Below are the code and all the weights of a small trained network. Each question names an input and a class and asks about switching units off, where a switched-off unit gives its printed mean instead of its output.

import numpy as np


def w(rows, s, z=0):
    codes = np.array(rows[::2]) - 128.0
    scale = np.full(codes.shape[1], s)
    scale[-1] = z or s
    return codes * scale


def f(y):
    return y / 2 * (1 + np.tanh(0.7978845608 * (y + 0.044715 * y**3)))


def log_softmax(a):
    a = a - a.max(-1, keepdims=True)
    return a - np.log(np.exp(a).sum(-1, keepdims=True))


def net(x, mask):
    res = np.array(x, float).reshape(1, 7) / 4 @ E
    y = f(res @ A[0][:, :-1].T + A[0][:, -1])
    res = res + np.where(mask, y, B[0][:, -1]) @ B[0][:, :-1]
    return log_softmax(res[-1] @ U[:, :-1].T + U[:, -1])


A, B = {}, {}
E = w([
[128,128,128,128,128],'x0',
[195,194,160,89,234],'x1',
[177,106,184,9,59],'x2',
[67,179,3,26,148],'x3',
[221,62,46,152,118],'x4',
[128,129,129,128,128],'x5',
[166,236,91,173,47],'x6',
],0.0065)
A[0] = w([
[150,111,172,42,62,45],'neuron 0',
[77,138,116,169,171,30],'neuron 1',
[100,138,100,201,170,85],'neuron 2',
[187,176,148,111,208,35],'neuron 3',
[154,127,152,76,86,72],'neuron 4',
[190,189,141,126,220,45],'neuron 5',
[156,218,121,156,74,37],'neuron 6',
[132,165,114,158,117,51],'neuron 7',
[198,63,55,135,129,52],'neuron 8',
[110,150,75,87,128,99],'neuron 9',
[122,127,139,136,120,70],'neuron 10',
[66,99,107,153,67,70],'neuron 11',
[127,132,136,123,135,134],'neuron 12',
[126,160,121,150,110,50],'neuron 13',
[83,78,150,107,162,3],'neuron 14',
[102,144,84,93,136,87],'neuron 15',
[83,140,58,75,139,35],'neuron 16',
[152,120,177,168,110,65],'neuron 17',
[78,88,117,140,57,70],'neuron 18',
[10,201,218,115,110,22],'neuron 19',
[113,79,133,106,186,72],'neuron 20',
[88,100,113,141,79,45],'neuron 21',
[114,139,111,163,150,84],'neuron 22',
[56,84,109,159,37,65],'neuron 23',
[125,141,104,107,155,61],'neuron 24',
[156,114,233,189,93,46],'neuron 25',
[150,114,102,140,132,59],'neuron 26',
[181,174,147,112,187,76],'neuron 27',
[98,135,93,205,178,35],'neuron 28',
[152,99,206,202,140,26],'neuron 29',
[88,117,101,204,196,106],'neuron 30',
[57,153,46,68,127,34],'neuron 31',
[148,195,112,145,82,49],'neuron 32',
[119,173,109,158,64,78],'neuron 33',
[169,109,154,54,81,105],'neuron 34',
[117,96,142,111,136,84],'neuron 35',
[217,88,59,141,127,25],'neuron 36',
[103,54,134,103,207,80],'neuron 37',
[138,122,184,184,120,34],'neuron 38',
[66,37,130,121,135,81],'neuron 39',
[164,192,113,144,79,61],'neuron 40',
[70,94,121,155,71,44],'neuron 41',
[158,120,155,153,111,57],'neuron 42',
],0.013,0.0042)
B[0] = w([
[109,114,118,84,45,217],'neuron 0',
[108,103,128,107,88,167],'neuron 1',
[111,113,125,83,62,203],'neuron 2',
[93,207,146,134,164,191],'neuron 3',
[115,129,109,116,76,174],'neuron 4',
[96,221,147,126,163,204],'neuron 5',
[180,103,154,207,96,201],'neuron 6',
[141,120,138,144,101,141],'neuron 7',
[41,74,121,139,168,202],'neuron 8',
[176,113,123,95,151,183],'neuron 9',
[120,128,124,122,133,119],'neuron 10',
[104,187,145,122,151,194],'neuron 11',
[124,134,120,137,127,132],'neuron 12',
[134,123,135,147,110,134],'neuron 13',
[145,108,141,188,110,158],'neuron 14',
[164,118,111,103,151,170],'neuron 15',
[180,111,107,92,163,199],'neuron 16',
[159,119,110,104,156,182],'neuron 17',
[114,188,149,126,154,192],'neuron 18',
[1,39,105,158,159,246],'neuron 19',
[160,125,153,183,118,171],'neuron 20',
[109,165,141,120,144,159],'neuron 21',
[123,124,120,113,103,147],'neuron 22',
[104,211,154,127,171,228],'neuron 23',
[137,136,125,118,146,134],'neuron 24',
[187,114,94,82,165,254],'neuron 25',
[110,115,123,135,128,127],'neuron 26',
[100,187,153,121,154,183],'neuron 27',
[111,117,122,82,61,198],'neuron 28',
[184,118,96,90,164,234],'neuron 29',
[122,113,114,91,46,228],'neuron 30',
[186,112,91,78,169,232],'neuron 31',
[172,103,158,177,105,178],'neuron 32',
[154,144,147,179,118,190],'neuron 33',
[110,133,120,91,53,215],'neuron 34',
[139,125,124,150,105,136],'neuron 35',
[49,73,113,142,157,194],'neuron 36',
[192,114,155,220,100,207],'neuron 37',
[156,112,109,103,157,186],'neuron 38',
[163,153,160,191,123,197],'neuron 39',
[170,107,152,186,104,186],'neuron 40',
[108,183,134,119,149,179],'neuron 41',
[139,115,116,110,151,152],'neuron 42',
],0.04,0.0068)
U = w([
[218,134,101,25,175,97],'0',
[125,167,142,18,2,120],'1',
[119,245,185,83,152,119],'2',
[195,131,189,173,102,253],'3',
[51,71,122,111,178,71],'4',
],0.0067,0.0039)

Each question gives the input, the list of numbers given to net, and the class t.
The units are the neurons (one row each of A and B). Each row of codes is followed by its name. A weight is (code - 128) times the scale printed after its matrix; where a second scale follows, it is the last column's (A, B and U).
mask holds one flag per neuron, in row order. A switched-off neuron (its flag False) gives its mean, the last column of its row in B, instead of its output. The means were averaged over made-up inputs and are rounded, as every weight is.
A unit's drop is (log p(t) with every unit on - log p(t) with that unit switched off) / (log p(t) with every unit on - log p(t) with every unit switched off).
unit that matters most: the unit with the biggest drop
top k neurons: the k neurons with the biggest drops, biggest first
drop of u: that unit's drop, to one decimal
input [-6,5,-4,1,7,-3,6], class 4: top 3 neurons	neuron 36; neuron 8; neuron 37
input [0,0,4,-5,7,-2,7], class 3: top 2 neurons	neuron 19; neuron 6
input [2,-8,1,-8,1,1,1], class 0: unit that matters most	neuron 25
input [4,6,4,-1,6,-5,0], class 2: top 3 neurons	neuron 19; neuron 5; neuron 3
input [8,-1,-2,-8,-6,8,-7], class 0: top 2 neurons	neuron 25; neuron 29
input [-1,3,5,-6,-7,-4,8], class 3: top 2 neurons	neuron 6; neuron 40
input [-7,-3,-8,5,8,-6,-1], class 1: top 4 neurons	neuron 30; neuron 28; neuron 2; neuron 19
input [-2,-5,5,-6,-3,4,-7], class 3: top 2 neurons	neuron 39; neuron 37
input [3,6,7,4,-3,7,-6], class 1: top 2 neurons	neuron 0; neuron 34
input [6,-1,5,-1,6,-5,4], class 4: top 3 neurons	neuron 36; neuron 8; neuron 30
input [-3,-2,1,7,8,4,-4], class 4: top 4 neurons	neuron 8; neuron 36; neuron 25; neuron 29
input [8,-6,3,8,-4,-7,8], class 0: top 3 neurons	neuron 31; neuron 16; neuron 9
input [1,-4,-3,-7,8,-3,3], class 4: top 3 neurons	neuron 8; neuron 36; neuron 31
input [3,-1,-7,5,3,6,-3], class 1: unit that matters most	neuron 30
input [-4,-5,-5,1,5,5,-8], class 3: drop of neuron 37	0.1
input [1,3,4,0,-5,-8,1], class 4: drop of neuron 19	1.2
input [-6,5,2,3,-3,0,5], class 2: drop of neuron 18	-0.1
